Here is a tiny trained network, its code and every weight. The questions are about switching its units off for an input and a target symbol, where a switched-off unit gives its printed mean instead of its output.

import numpy as np


def w(rows, s, z=0):
    codes = np.array(rows[::2]) - 128.0
    scale = np.full(codes.shape[1], s)
    scale[-1] = z or s
    return codes * scale


def norm(h):
    return h / np.sqrt((h * h).mean(-1, keepdims=True) + 1e-5)


def f(y):
    return y / 2 * (1 + np.tanh(0.7978845608 * (y + 0.044715 * y**3)))


def softmax(a):
    e = np.exp(a - a.max(-1, keepdims=True))
    return e / e.sum(-1, keepdims=True)


def log_softmax(a):
    a = a - a.max(-1, keepdims=True)
    return a - np.log(np.exp(a).sum(-1, keepdims=True))


def net(x, mask):
    ids = ['αγδεζθλμξστφψω'.index(c) for c in x.split()]
    T = len(ids)
    res = E[ids] + P[:T]
    r = norm(res)
    for j in range(2):
        rows = slice(4 * j, 4 * j + 4)
        q, k, v = (r @ M[0][rows].T for M in (Q, K, V))
        z = softmax(np.where(np.tri(T) > 0, q @ k.T / 4**0.5, -1e9)) @ v
        o = O[0][rows]
        res = res + np.where(mask[j], z, o[:, -1]) @ o[:, :-1]
    y = f(norm(res) @ A[0][:, :-1].T + A[0][:, -1])
    res = res + np.where(mask[2:26], y, B[0][:, -1]) @ B[0][:, :-1]
    return log_softmax(norm(res)[-1] @ U[:, :-1].T + U[:, -1])


Q, K, V, O, A, B = {}, {}, {}, {}, {}, {}
E = w([
[161,191,151,95,154,137,161,215,123],'α',
[142,75,103,104,63,129,167,20,112],'γ',
[74,106,127,88,91,68,151,74,142],'δ',
[110,160,100,124,60,86,188,129,158],'ε',
[199,104,78,82,96,185,188,89,70],'ζ',
[87,96,199,156,132,166,116,81,157],'θ',
[127,100,86,142,199,115,67,4,105],'λ',
[158,98,106,90,74,148,81,175,183],'μ',
[79,173,90,66,168,165,170,149,130],'ξ',
[112,167,30,143,168,132,152,174,116],'σ',
[126,112,166,90,201,99,68,116,113],'τ',
[72,106,92,193,163,124,124,92,123],'φ',
[135,138,171,188,140,137,106,66,160],'ψ',
[101,134,157,120,174,215,96,110,175],'ω',
],0.021)
P = w([
[91,76,192,162,99,145,183,106,68],'0',
[114,93,164,115,158,139,205,82,130],'1',
[112,71,150,140,179,133,219,82,179],'2',
[116,101,112,111,171,128,185,72,169],'3',
[104,147,117,108,146,151,118,62,124],'4',
[69,200,119,112,99,164,76,61,100],'5',
[114,187,103,111,133,120,95,58,155],'6',
[104,182,124,120,141,112,106,88,180],'7',
[122,167,117,131,171,94,123,102,246],'8',
[105,203,101,126,144,100,96,73,220],'9',
],0.012)
Q[0] = w([
[103,191,87,59,139,181,125,81,206],'h0',
[107,136,170,142,128,137,148,98,144],'h0',
[132,102,121,129,142,136,140,139,162],'h0',
[187,104,153,182,49,76,111,154,97],'h0',
[198,29,125,125,209,87,245,157,239],'h1',
[83,117,142,132,69,166,84,171,21],'h1',
[158,47,152,138,204,135,166,147,173],'h1',
[101,70,103,135,189,126,179,120,149],'h1',
],0.011)
K[0] = w([
[38,228,104,139,191,103,33,124,252],'h0',
[152,151,105,131,137,163,106,129,146],'h0',
[131,154,151,151,122,126,108,131,119],'h0',
[166,90,123,95,93,116,186,139,51],'h0',
[78,208,117,138,52,158,3,146,50],'h1',
[119,42,177,176,142,135,176,205,150],'h1',
[85,141,172,150,70,132,109,154,57],'h1',
[151,186,161,128,99,136,106,130,82],'h1',
],0.013)
V[0] = w([
[238,134,182,143,65,208,125,90,182],'h0',
[40,89,113,194,182,220,61,169,149],'h0',
[224,255,79,188,146,135,214,73,102],'h0',
[124,135,112,47,118,222,139,142,168],'h0',
[140,169,158,95,203,131,121,190,89],'h1',
[182,33,71,163,121,160,43,163,92],'h1',
[53,30,116,42,110,95,50,160,110],'h1',
[200,169,155,38,97,163,134,81,89],'h1',
],0.016)
O[0] = w([
[154,167,163,166,97,221,107,130,240,112],'h0',
[170,56,190,180,218,127,178,78,161,233],'h0',
[143,197,86,253,66,123,149,96,133,94],'h0',
[55,101,136,117,161,210,154,131,143,161],'h0',
[124,223,125,86,180,128,138,75,139,32],'h1',
[162,163,230,143,86,154,93,83,44,5],'h1',
[50,131,119,149,175,154,38,154,82,160],'h1',
[112,71,101,81,97,149,174,101,76,167],'h1',
],0.012)
A[0] = w([
[187,184,166,97,172,123,170,102,109,116],'n0',
[143,144,63,110,83,95,97,138,104,70],'n1',
[97,80,73,97,93,119,32,2,180,141],'n2',
[116,172,121,99,74,102,101,158,152,56],'n3',
[152,116,154,75,74,146,95,158,182,100],'n4',
[172,101,124,112,106,84,152,139,178,122],'n5',
[101,164,133,101,143,107,110,97,157,124],'n6',
[103,101,153,175,125,135,151,185,96,89],'n7',
[152,117,130,110,188,115,124,133,123,132],'n8',
[112,128,112,177,120,159,149,119,110,83],'n9',
[144,193,140,117,139,161,150,117,119,93],'n10',
[148,121,70,148,157,148,92,44,124,33],'n11',
[108,150,171,159,120,67,116,166,122,115],'n12',
[108,110,133,159,162,145,144,101,142,127],'n13',
[150,122,177,83,98,115,146,79,114,85],'n14',
[120,176,84,82,113,171,104,136,111,128],'n15',
[86,108,169,166,101,140,75,115,77,54],'n16',
[194,102,130,143,145,165,111,169,102,115],'n17',
[93,159,170,129,143,82,112,172,174,255],'n18',
[141,156,93,139,104,102,84,83,158,137],'n19',
[94,118,159,152,127,72,101,96,158,96],'n20',
[119,162,138,110,153,141,189,223,84,187],'n21',
[155,150,120,127,144,194,152,213,120,126],'n22',
[229,131,63,137,177,176,106,140,86,175],'n23',
],0.02,0.0056)
B[0] = w([
[170,198,38,160,100,200,32,126,109,142],'n0',
[150,78,126,181,130,123,157,20,225,157],'n1',
[132,129,166,182,123,162,243,162,58,246],'n2',
[119,117,72,85,134,183,67,115,231,134],'n3',
[134,155,162,88,188,170,111,174,44,150],'n4',
[155,153,126,64,43,126,109,192,123,212],'n5',
[90,179,164,111,108,139,68,159,166,140],'n6',
[177,176,69,96,114,124,73,108,143,154],'n7',
[139,138,130,69,84,78,140,103,88,210],'n8',
[148,105,88,193,118,121,137,99,143,151],'n9',
[189,138,94,114,92,127,71,60,96,126],'n10',
[89,171,216,110,146,110,102,125,120,156],'n11',
[40,99,160,177,108,76,134,137,135,136],'n12',
[184,168,70,126,138,130,136,103,143,233],'n13',
[106,191,168,129,113,71,151,77,166,149],'n14',
[124,33,162,117,92,179,111,146,85,144],'n15',
[95,138,111,89,179,126,28,107,253,139],'n16',
[195,145,101,170,116,87,93,118,99,144],'n17',
[125,167,158,162,163,83,228,178,173,195],'n18',
[84,160,106,127,101,110,185,159,77,153],'n19',
[170,178,127,147,160,108,156,112,75,172],'n20',
[108,192,138,183,73,136,227,151,106,166],'n21',
[121,160,147,180,96,157,132,131,56,146],'n22',
[108,107,151,167,147,145,199,202,23,152],'n23',
],0.023,0.011)
U = w([
[75,61,97,107,72,89,124,192,237,121],'α',
[57,205,5,42,113,167,153,91,159,48],'γ',
[127,92,161,139,189,180,65,105,161,253],'δ',
[36,132,159,30,142,73,184,141,152,224],'ε',
[195,127,115,61,196,22,117,145,84,137],'ζ',
[160,59,52,114,87,198,82,122,38,178],'θ',
[63,169,224,138,207,188,123,132,47,139],'λ',
[155,233,163,193,78,134,124,187,141,141],'μ',
[123,65,174,115,26,178,155,26,81,123],'ξ',
[73,67,5,196,214,120,149,213,99,129],'σ',
[185,141,240,239,118,58,125,151,157,92],'τ',
[219,131,143,94,228,172,167,105,189,40],'φ',
[213,110,187,84,119,166,114,253,151,105],'ψ',
[151,131,76,189,168,44,104,48,94,105],'ω',
],0.0066,0.0037)

Each question gives the input, a string of symbols that net reads in full, and the target symbol t.
The units are the heads (4 rows each of Q, K, V and O) and the neurons (one row each of A and B). Each row of codes is followed by its name. A weight is (code - 128) times the scale printed after its matrix; where a second scale follows, it is the last column's (O, A, B and U).
mask holds one flag per unit, heads first, then neurons. A switched-off unit (its flag False) gives its mean, the last column of its rows in O or B, instead of its output. The means were averaged over made-up inputs and are rounded, as every weight is.
A unit's drop is (log p(t) with every unit on - log p(t) with that unit switched off) / (log p(t) with every unit on - log p(t) with every unit switched off).
The circuit of an input: a set's keep is (log p(t) with only the set's units on - log p(t) with every unit switched off) / (log p(t) with every unit on - log p(t) with every unit switched off). Starting from the 12 units with the biggest drops (on a tie, the unit counted first), units are removed one at a time, each time the one whose removal leaves the highest keep (on an exact tie, the one counted first), for as long as the keep stays at least 0.8.
units of the circuit, in order: the units of the circuit, biggest drop first
most important unit: the unit with the biggest drop
top k neurons: the k neurons with the biggest drops, biggest first
heads that matter: for each layer, one digit per head in row order, 1 if its drop is at least 0.15 and else 0, layers parted by /
input λ ω τ, target φ: heads that matter	10
input α δ ψ δ, target μ: units of the circuit, in order	[h0]
input τ δ δ μ δ δ δ ζ α, target σ: heads that matter	01
input ω δ δ φ, target ζ: heads that matter	10
input ω δ τ φ τ ψ ω ξ, target φ: units of the circuit, in order	[h0 n13]
input ψ ζ ζ, target ψ: units of the circuit, in order	[h1 n5 n4 h0]
input ζ φ τ ζ λ μ, target λ: heads that matter	01
input λ δ ξ, target γ: heads that matter	11
input τ δ σ δ δ λ σ ζ ε, target ω: units of the circuit, in order	[h0 n2 n1]
input τ ζ ξ, target γ: heads that matter	10
input α φ α ω τ λ μ τ τ, target ζ: units of the circuit, in order	[h1 h0 n17 n2]
input δ μ λ ζ δ ξ δ γ, target σ: units of the circuit, in order	[h0 n8]
input δ ε α λ δ ω δ φ δ, target ζ: heads that matter	10
input ζ ζ δ, target ξ: units of the circuit, in order	[h1]
input λ λ γ σ, target ω: heads that matter	11
input ω ζ ω ε, target φ: heads that matter	10
input ζ δ ξ ω δ ζ ψ δ γ, target ξ: heads that matter	01
input λ ζ δ ζ σ φ, target ω: heads that matter	10
input τ ζ τ φ ψ μ ξ λ, target λ: heads that matter	00
input ε δ ζ ε ζ ζ, target ξ: units of the circuit, in order	[h0 n1 n15]
input τ ξ δ, target λ: heads that matter	01
input α δ δ, target γ: units of the circuit, in order	[h1 n0]
input δ ξ ε, target σ: most important unit	h1
input ζ ξ δ ζ ψ μ σ δ λ, target λ: top 2 neurons	[n11 n16]
input ξ σ δ δ μ ξ γ, target σ: units of the circuit, in order	[h0 h1]
input ζ μ μ τ δ δ ζ ζ, target ξ: top 3 neurons	[n1 n18 n15]
